Below are the code and all the weights of a small trained network. Each question names an input and a target symbol and asks about switching units off, where a switched-off unit gives its printed mean instead of its output.

import numpy as np


def w(rows, s, z=0):
    codes = np.array(rows[::2]) - 128.0
    scale = np.full(codes.shape[1], s)
    scale[-1] = z or s
    return codes * scale


def norm(h):
    return h / np.sqrt((h * h).mean(-1, keepdims=True) + 1e-5)


def f(y):
    return y / 2 * (1 + np.tanh(0.7978845608 * (y + 0.044715 * y**3)))


def softmax(a):
    e = np.exp(a - a.max(-1, keepdims=True))
    return e / e.sum(-1, keepdims=True)


def log_softmax(a):
    a = a - a.max(-1, keepdims=True)
    return a - np.log(np.exp(a).sum(-1, keepdims=True))


def net(x, mask):
    ids = ['βγηλμξστψ'.index(c) for c in x.split()]
    T = len(ids)
    res = E[ids] + P[:T]
    u = 0
    for l in range(3):
        r = norm(res)
        for j in range(2):
            rows = slice(3 * j, 3 * j + 3)
            q, k, v = (r @ M[l][rows].T for M in (Q, K, V))
            z = softmax(np.where(np.tri(T) > 0, q @ k.T / 3**0.5, -1e9)) @ v
            o = O[l][rows]
            res = res + np.where(mask[u + j], z, o[:, -1]) @ o[:, :-1]
        u += 2
        y = f(norm(res) @ A[l][:, :-1].T + A[l][:, -1])
        res = res + np.where(mask[u : u + 4], y, B[l][:, -1]) @ B[l][:, :-1]
        u += 4
    return log_softmax(norm(res)[-1] @ U[:, :-1].T + U[:, -1])


Q, K, V, O, A, B = {}, {}, {}, {}, {}, {}
E = w([
[121,162,160],'β',
[150,4,126],'γ',
[130,147,184],'η',
[69,180,177],'λ',
[80,125,157],'μ',
[127,97,141],'ξ',
[94,116,169],'σ',
[94,161,183],'τ',
[110,182,153],'ψ',
],0.013)
P = w([
[123,141,110],'0',
[153,180,161],'1',
[147,89,160],'2',
[137,183,135],'3',
[3,47,211],'4',
[157,171,131],'5',
[48,40,208],'6',
[133,233,139],'7',
[31,33,154],'8',
],0.02)
Q[0] = w([
[20,248,164],'0.h1',
[126,195,102],'0.h1',
[227,148,199],'0.h1',
[141,150,194],'0.h2',
[165,172,97],'0.h2',
[173,131,74],'0.h2',
],0.011)
K[0] = w([
[87,193,186],'0.h1',
[138,207,157],'0.h1',
[121,150,6],'0.h1',
[140,120,189],'0.h2',
[174,96,69],'0.h2',
[59,95,125],'0.h2',
],0.013)
V[0] = w([
[171,185,214],'0.h1',
[42,248,3],'0.h1',
[21,70,170],'0.h1',
[182,114,226],'0.h2',
[108,66,105],'0.h2',
[177,184,27],'0.h2',
],0.0045)
O[0] = w([
[171,18,255,252],'0.h1',
[128,55,68,169],'0.h1',
[86,119,175,182],'0.h1',
[103,80,146,215],'0.h2',
[25,185,16,37],'0.h2',
[117,218,131,46],'0.h2',
],0.0055,0.0032)
A[0] = w([
[122,73,181,75],'0.n1',
[96,4,138,4],'0.n2',
[215,164,127,73],'0.n3',
[112,2,159,91],'0.n4',
],0.013,0.0043)
B[0] = w([
[85,243,111,219],'0.n1',
[63,198,144,203],'0.n2',
[138,111,77,145],'0.n3',
[89,255,206,254],'0.n4',
],0.0083,0.0068)
Q[1] = w([
[111,144,28],'1.h1',
[169,148,172],'1.h1',
[25,161,71],'1.h1',
[239,228,147],'1.h2',
[70,112,170],'1.h2',
[63,5,130],'1.h2',
],0.015)
K[1] = w([
[118,96,37],'1.h1',
[122,172,150],'1.h1',
[174,67,75],'1.h1',
[79,134,4],'1.h2',
[142,71,139],'1.h2',
[168,120,214],'1.h2',
],0.017)
V[1] = w([
[110,173,44],'1.h1',
[27,90,108],'1.h1',
[45,70,140],'1.h1',
[6,28,158],'1.h2',
[210,123,201],'1.h2',
[230,138,68],'1.h2',
],0.015)
O[1] = w([
[45,106,195,42],'1.h1',
[141,189,173,59],'1.h1',
[203,183,168,85],'1.h1',
[193,168,225,109],'1.h2',
[203,192,4,140],'1.h2',
[125,41,95,2],'1.h2',
],0.013,0.009)
A[1] = w([
[246,71,26,253],'1.n1',
[177,185,139,107],'1.n2',
[35,162,159,12],'1.n3',
[232,203,161,17],'1.n4',
],0.012,0.0031)
B[1] = w([
[214,129,251,148],'1.n1',
[143,122,74,222],'1.n2',
[94,127,209,215],'1.n3',
[143,78,72,255],'1.n4',
],0.013,0.0053)
Q[2] = w([
[174,162,189],'2.h1',
[251,97,120],'2.h1',
[154,81,162],'2.h1',
[163,184,118],'2.h2',
[116,222,105],'2.h2',
[94,133,59],'2.h2',
],0.015)
K[2] = w([
[124,53,252],'2.h1',
[200,151,176],'2.h1',
[159,137,126],'2.h1',
[167,172,192],'2.h2',
[146,234,116],'2.h2',
[150,189,69],'2.h2',
],0.017)
V[2] = w([
[153,74,229],'2.h1',
[225,176,176],'2.h1',
[4,194,142],'2.h1',
[117,126,84],'2.h2',
[82,180,166],'2.h2',
[76,147,193],'2.h2',
],0.013)
O[2] = w([
[53,168,142,99],'2.h1',
[100,162,109,133],'2.h1',
[115,42,69,255],'2.h1',
[194,184,151,110],'2.h2',
[125,138,86,206],'2.h2',
[93,95,4,185],'2.h2',
],0.012,0.0094)
A[2] = w([
[110,172,114,128],'2.n1',
[155,157,95,132],'2.n2',
[250,81,125,254],'2.n3',
[109,124,168,150],'2.n4',
],0.019,0.0068)
B[2] = w([
[133,110,143,209],'2.n1',
[67,102,49,192],'2.n2',
[246,118,206,255],'2.n3',
[91,65,98,147],'2.n4',
],0.013,0.0055)
U = w([
[137,111,193,223],'β',
[57,160,163,86],'γ',
[139,203,146,252],'η',
[114,231,162,170],'λ',
[81,131,214,146],'μ',
[72,3,144,2],'ξ',
[116,210,19,42],'σ',
[224,135,57,123],'τ',
[169,14,159,121],'ψ',
],0.02,0.0082)

Each question gives the input, a string of symbols that net reads in full, and the target symbol t.
The units are the heads (3 rows each of Q, K, V and O) and the neurons (one row each of A and B). Each row of codes is followed by its name. A weight is (code - 128) times the scale printed after its matrix; where a second scale follows, it is the last column's (O, A, B and U).
mask holds one flag per unit, layer by layer, with each layer's heads first. A switched-off unit (its flag False) gives its mean, the last column of its rows in O or B, instead of its output. The means were averaged over made-up inputs and are rounded, as every weight is.
A unit's drop is (log p(t) with every unit on - log p(t) with that unit switched off) / (log p(t) with every unit on - log p(t) with every unit switched off).
The circuit of an input: a set's keep is (log p(t) with only the set's units on - log p(t) with every unit switched off) / (log p(t) with every unit on - log p(t) with every unit switched off). Starting from the 12 units with the biggest drops (on a tie, the unit counted first), units are removed one at a time, each time the one whose removal leaves the highest keep (on an exact tie, the one counted first), for as long as the keep stays at least 0.8.
circuit, biggest first: the units of the circuit, biggest drop first
most important unit: the unit with the biggest drop
top k neurons: the k neurons with the biggest drops, biggest first
top k neurons in layer l: the k neurons of layer l with the biggest drops, biggest first
which heads matter: for each layer, one digit per head in row order, 1 if its drop is at least 0.15 and else 0, layers parted by /
input τ τ τ σ τ τ σ σ ξ, target σ: circuit, biggest first	[1.h2 0.n1 1.h1]
input λ τ τ β τ σ, target λ: which heads matter	10 / 01 / 10
input λ τ ψ λ τ ψ, target η: top 2 neurons in layer 0	[0.n4 0.n1]
input η τ σ ψ τ σ, target η: circuit, biggest first	[1.h2 0.n1]
input τ λ λ τ ξ λ γ μ, target τ: most important unit	0.n4
input ψ τ β τ τ γ λ, target σ: which heads matter	11 / 01 / 01
input η μ ξ β, target η: which heads matter	00 / 00 / 10
input ξ η σ ψ, target ξ: circuit, biggest first	[1.h2 0.h1]
input ψ σ σ σ τ ψ, target ψ: which heads matter	11 / 01 / 00
input ψ τ τ ψ ψ, target σ: circuit, biggest first	[1.h2 2.h2]
input τ τ τ λ τ λ τ λ, target τ: circuit, biggest first	[0.n4 0.n2 0.n1]
input γ ξ τ ψ ξ τ λ ψ, target γ: circuit, biggest first	[0.h2 1.h2 0.h1 2.h2]
input τ β τ ψ σ τ τ γ μ, target σ: which heads matter	00 / 01 / 00
input τ ψ ξ ψ τ λ λ τ, target τ: most important unit	0.n4
input γ γ τ ξ λ σ τ β, target γ: which heads matter	11 / 01 / 10
input τ λ τ τ μ τ β λ λ, target σ: circuit, biggest first	[1.h2 0.n1 0.n2]
input τ μ β τ, target τ: which heads matter	10 / 00 / 00
input β τ τ τ μ τ σ λ, target β: which heads matter	11 / 01 / 00
input η λ τ η, target η: top 2 neurons	[1.n1 0.n4]
input η γ λ τ γ λ, target η: circuit, biggest first	[1.h2]
input τ λ γ τ τ τ β ψ, target τ: top 2 neurons	[0.n4 0.n2]
